Here is a tiny trained network, its code and every weight. The questions are about switching its units off for an input and a class, where a switched-off unit gives its printed mean instead of its output.

import numpy as np


def w(rows, s, z=0):
    codes = np.array(rows[::2]) - 128.0
    scale = np.full(codes.shape[1], s)
    scale[-1] = z or s
    return codes * scale


def norm(h):
    return h / np.sqrt((h * h).mean(-1, keepdims=True) + 1e-5)


def f(y):
    return y / 2 * (1 + np.tanh(0.7978845608 * (y + 0.044715 * y**3)))


def log_softmax(a):
    a = a - a.max(-1, keepdims=True)
    return a - np.log(np.exp(a).sum(-1, keepdims=True))


def net(x, mask):
    res = np.array(x, float).reshape(1, 7) / 4 @ E
    u = 0
    for l in range(3):
        y = f(norm(res) @ A[l][:, :-1].T + A[l][:, -1])
        res = res + np.where(mask[u : u + 7], y, B[l][:, -1]) @ B[l][:, :-1]
        u += 7
    return log_softmax(norm(res)[-1] @ U[:, :-1].T + U[:, -1])


A, B = {}, {}
E = w([
[128,125,125,135,128],'x0',
[131,125,126,127,129],'x1',
[253,133,173,67,54],'x2',
[164,229,62,96,173],'x3',
[136,217,208,232,111],'x4',
[173,106,183,115,234],'x5',
[123,123,131,132,133],'x6',
],0.0031)
A[0] = w([
[144,116,113,147,105,101],'0.n1',
[158,16,3,69,147,13],'0.n2',
[93,202,153,43,113,41],'0.n3',
[101,91,162,124,89,32],'0.n4',
[141,134,106,123,136,4],'0.n5',
[152,127,84,143,138,60],'0.n6',
[134,135,109,118,134,7],'0.n7',
],0.0046,0.0019)
B[0] = w([
[131,107,131,146,129,110],'0.n1',
[2,178,247,9,100,250],'0.n2',
[187,125,84,148,118,89],'0.n3',
[114,67,131,124,109,90],'0.n4',
[106,176,51,97,109,52],'0.n5',
[111,165,97,116,134,86],'0.n6',
[103,166,81,95,126,53],'0.n7',
],0.0054,0.0012)
A[1] = w([
[148,45,54,95,135,24],'1.n1',
[154,96,167,105,228,5],'1.n2',
[148,60,46,108,158,38],'1.n3',
[152,55,42,96,155,20],'1.n4',
[71,156,69,132,3,84],'1.n5',
[124,131,139,120,118,95],'1.n6',
[110,91,89,157,171,58],'1.n7',
],0.007,0.0028)
B[1] = w([
[106,180,201,141,143,88],'1.n1',
[179,86,118,155,185,178],'1.n2',
[101,176,169,113,129,80],'1.n3',
[96,183,195,120,125,82],'1.n4',
[189,95,168,139,248,248],'1.n5',
[128,119,125,124,143,112],'1.n6',
[133,149,108,119,104,113],'1.n7',
],0.013,0.0018)
A[2] = w([
[158,228,53,87,176,111],'2.n1',
[201,114,160,94,95,113],'2.n2',
[127,88,155,142,100,138],'2.n3',
[103,59,153,154,87,130],'2.n4',
[176,141,122,234,113,31],'2.n5',
[22,127,102,187,193,39],'2.n6',
[103,253,254,216,122,10],'2.n7',
],0.007,0.0011)
B[2] = w([
[33,75,195,238,95,239],'2.n1',
[126,202,38,138,102,207],'2.n2',
[108,183,126,162,133,163],'2.n3',
[72,189,122,189,154,191],'2.n4',
[63,73,113,28,140,250],'2.n5',
[242,190,87,87,26,253],'2.n6',
[95,123,179,2,155,179],'2.n7',
],0.0093,0.0023)
U = w([
[62,138,181,2,132,118],'0',
[120,116,98,144,137,254],'1',
[205,89,137,160,219,83],'2',
[181,196,61,139,51,88],'3',
[45,126,167,238,110,74],'4',
],0.0082,0.0051)

Each question gives the input, the list of numbers given to net, and the class t.
The units are the neurons (one row each of A and B). Each row of codes is followed by its name. A weight is (code - 128) times the scale printed after its matrix; where a second scale follows, it is the last column's (A, B and U).
mask holds one flag per neuron, layer by layer. A switched-off neuron (its flag False) gives its mean, the last column of its row in B, instead of its output. The means were averaged over made-up inputs and are rounded, as every weight is.
A unit's drop is (log p(t) with every unit on - log p(t) with that unit switched off) / (log p(t) with every unit on - log p(t) with every unit switched off).
most important unit: the unit with the biggest drop
top k neurons: the k neurons with the biggest drops, biggest first
top k neurons in layer l: the k neurons of layer l with the biggest drops, biggest first
input [-8,-5,8,7,-5,3,3], class 3: top 4 neurons in layer 2 : [2.n2; 2.n5; 2.n7; 2.n4]
input [-8,0,6,8,-7,5,-2], class 4: most important unit : 2.n1
input [-3,-3,-6,3,3,-4,2], class 3: top 2 neurons : [2.n6; 1.n2]
input [-6,8,8,-3,-6,6,-2], class 3: top 4 neurons : [2.n2; 1.n5; 2.n5; 2.n7]
input [-7,-4,-8,7,3,4,5], class 3: top 2 neurons : [2.n6; 1.n5]
input [7,-8,6,-4,0,0,-3], class 3: top 2 neurons : [2.n1; 2.n2]
input [-4,5,5,2,1,4,2], class 3: top 2 neurons in layer 2 : [2.n2; 2.n7]
input [4,-5,-1,7,5,-6,-5], class 4: top 3 neurons : [2.n1; 1.n2; 0.n2]
input [-3,4,0,-7,-2,3,5], class 4: top 2 neurons : [1.n5; 2.n4]
input [6,0,-8,2,-3,7,-1], class 3: top 2 neurons : [2.n6; 1.n5]
input [-7,8,-5,-8,-5,6,-5], class 4: top 4 neurons : [1.n5; 2.n4; 2.n5; 2.n7]
input [-7,0,-7,-2,7,-6,-2], class 0: top 3 neurons in layer 2 : [2.n7; 2.n5; 2.n2]
input [-8,2,-5,-2,2,-3,0], class 3: top 2 neurons : [2.n6; 1.n2]
input [6,-7,-8,-2,4,5,5], class 3: top 2 neurons : [2.n6; 1.n5]
input [3,3,4,-8,-6,7,-1], class 4: top neuron : [2.n6]
input [7,-3,4,-8,-7,-7,1], class 4: top 2 neurons in layer 2 : [2.n4; 2.n5]
input [-2,-2,8,-8,3,6,6], class 3: top 3 neurons in layer 2 : [2.n2; 2.n1; 2.n3]
input [-4,4,5,-6,-5,3,2], class 4: top 3 neurons in layer 1 : [1.n5; 1.n1; 1.n7]
input [-6,5,5,-6,-4,0,3], class 4: top 2 neurons in layer 2 : [2.n6; 2.n4]
input [5,1,7,-6,-1,5,1], class 3: top neuron in layer 2 : [2.n2]
input [-5,5,0,-5,5,1,-4], class 0: top 3 neurons in layer 2 : [2.n7; 2.n5; 2.n1]
input [3,-2,7,-7,3,-8,1], class 2: top 2 neurons in layer 1 : [1.n5; 1.n7]
